Each row has a name. Each question is about the rows just above it.

[192 160 166 125 146 125 133 119 108 129 130 127  81 180  94  64 129 155
 128 129 126 112 109 150 141 104 136  89 149 123 143 194 143 131 146 126
 174 165 130 109  96 107 129  92 167 119 128  29 137  94 157 136 120] = P
[101 202  87 144 153 144 149 146 158 107 130 134 142 134 160 120 107 175
  88 212 172 129 158 135 143 116  96 152 110 156 128  94 141 151 190 133
 177 137 138 115 136 178  95 135  80 161 104 153 137 136 116 136 158] = S
[142 136 129 104 135 145 115 160 127 121  91 116  80 147 187  92 148 168
  92 132 133 148 142  72  93 181 182 141 153 131 139  92 160 131 154 126
 176 160 138 115 136 117 111  96 148 136 148  60 137 116 131 136 120] = K
[ 90 110 102 155 126 109 147 145 191 133 147 124 164 125 118 151 107 109
 128 147 187 142 122 159 150 106  73 163 149 131 120 117 128 131 110 149
  77  91 103 140 160 155 124 179  95 136 128 193 111 116 114 136 183] = E
Count of [95] in P:
0
Count of [136] in K:
4
How many times does E hold [127]?
0
Count of [72] in K:
1
Count of [148] in K:
4
Count of [129] in P:
4

[182 141 134 127 144  45 102 130 123 106  45 156 129 113 158 163 141 119
 170  78 123  36 137 134 141 148 145 125  90 112 111 128 152 142 133] -> Y
[155 122  69 132 135 142 147 158  99 128 110 113 108 206 184  76 153  76
  83  91 163 177 110  66 150  79 139 198  89 102 141 148  90 167 181] -> W
[112 130 182 120 111 177 111 159 125  61 111 111 144 145 156 165 201 115
 125 172 168 120 123  89  92 163 152 118 122 201 102 159 159 155  68] -> T
[112 130 182 120 143 177 122 136 125  61 111 107 144 145 156 165 201 115
 125 172 168 120 148  89  92 163 152 118 122 201 102 160 159 155  68] -> D
Times [123] occurs in Y:
2
Times [159] occurs in T:
3

[ 39  35  48 120 152  28] = U
[157 156  39 156 156 156] = A
[205 225  96  58  58  97] = Z
[119 119 101 233 222 106] = C
[204  96  90 204  74  74] = R
[221 121 121 121 218 121] = B
Times [204] occurs in R:
2
Times [121] occurs in B:
4
How many times does A hold [156]?
4
Count of [96] in R:
1
How many times does A hold [157]?
1
Count of [39] in U:
1

[141 162 136 128 109  35 128  67  58 134 139 123 134  76 144 112 141 124
 124 121 128 127  43  30  30 121 126 112  43  53] : G
[135 169 129 115 160 228 119 175 203 129 138 109 129 203 140 126 143 118
 112 147 210 115 198 202 219 107 136 131  73  79] : Q
[134 153 130 120 111  49 123  73  68 130 135 114 130  82 138 102 136 115
 117 121  43 120  54  73 119 132  74 102  43 115] : L
[134 153 130 120 111  49 115  73  68  73  73  73 115  82 138 102 136 114
 117 121  43 120  54  37  46 134 120 104 116 115] : V
[134 153 130 115 111  49 123  73  68 130 135 114 130  82 140 102 136 115
 117 121  43 115  54  37  46 134 120 104  54  65] : H
Count of [114] in V:
1
Times [72] occurs in L:
0
Count of [121] in G:
2
How many times does H hold [114]?
1
Count of [120] in L:
2

[156 170 134 114] : X
[105 106 105 179] : F
[180 106 172  46] : N
Count of [104] in F:
0
How many times does F hold [105]?
2
How many times does N hold [180]?
1

[190  92 137  85] -> Bamak
[195  92 137  85] -> Mopi
[113 113 113 189] -> doda
Count of [92] in Bamak:
1
How many times does doda hold [189]?
1

[ 97 159 162 172 128  83 158  98 165 109 168 122 177  85  88] = Daka
[124 103 117 126 134 133 128 149 139 136 102 138 126 165 174] = tef
[101 193 226 179 217 106 204 226  93 100 203 107 170  93 112] = bok
[127  95  90 127  95  66  73 127  94  91  91  95 102  87 127] = pipu
[ 95 144 149 225 147  91 162  98 140 147 149 147 128 147  71] = Nisef
[173 182 132 132 141 174 127 144 145 162 132 141 173 166 118] = zuf
How many times does zuf hold [132]?
3
Times [147] occurs in Nisef:
4
Count of [127] in pipu:
4
Times [141] occurs in zuf:
2
Times [227] occurs in bok:
0

[ 93  76  97 126  90 126 134 134  90 140 118 134 134  98 130 149  94] = Rim
[ 90  41 153  85 152 166 166 199 166 132  90 167 114 128 168 133 120] = gasa
[159 157 139  82 138 147 153 195 132  99  95 165 133 129 157  97 133] = geko
[183 138 170 125 175 127 132 183 171 103 119 170  90 160 138 183 138] = lufu
[101 143 114 151 104 104 135  82 113 155 154  92 132 134  91 150 133] = zumem
[127  24 117 126 124 136 132 120 124 177 127 118 134 113 131 179 102] = raruf
[178 129 167 107 174 142 151 165 173  94 104 176  90 154 144  89 161] = zad
Times [90] occurs in gasa:
2
Times [183] occurs in lufu:
3
How many times does Rim hold [134]?
4

[140 131 107 134  90 103 131  91] = medu
[133 129 110 139  97 103 128 108] = gav
[ 91 118 179 101 199 212  89 200] = fef
[144 130 112 132  97 103 139 102] = Ralif
[130 142 129 130 130 142  86 130] = bufop
[189  38 197  42 167 142 179 179] = Kenub
[135 107 158 101 159 154 132 163] = Kuli
[104 104 166 194 194 232 100 104] = pido
[165 165 113 135 115  96 160 108] = Zopo
[138 110 152  99 153 150 130 158] = dodu
[137 131 100 137  83  89 137  94] = Dig
[142  98 152  97 103 154 134 168] = Medog
Count of [194] in pido:
2
How many times does pido hold [104]?
3
Times [129] occurs in bufop:
1
How many times does Dig hold [137]?
3
Count of [131] in medu:
2
How many times does Zopo hold [164]?
0

[185  60 158  46 132  44  91 196  34] = zukin
[161  59 165 117 169 117 109 127 137] = Lebo
[161  81 165 117 109 117 109 109 111] = mazoz
[ 99 166 134 198 129 205 178  71 116] = Nakef
[165 126 111  98  90 126 106 165  90] = zes
[ 89 163 134 206 161 186 186  55 128] = med
[105 163 134 206 161 186 186  55 190] = zerid
Times [90] occurs in zes:
2
Count of [117] in mazoz:
2
Count of [59] in zukin:
0
Count of [89] in zes:
0

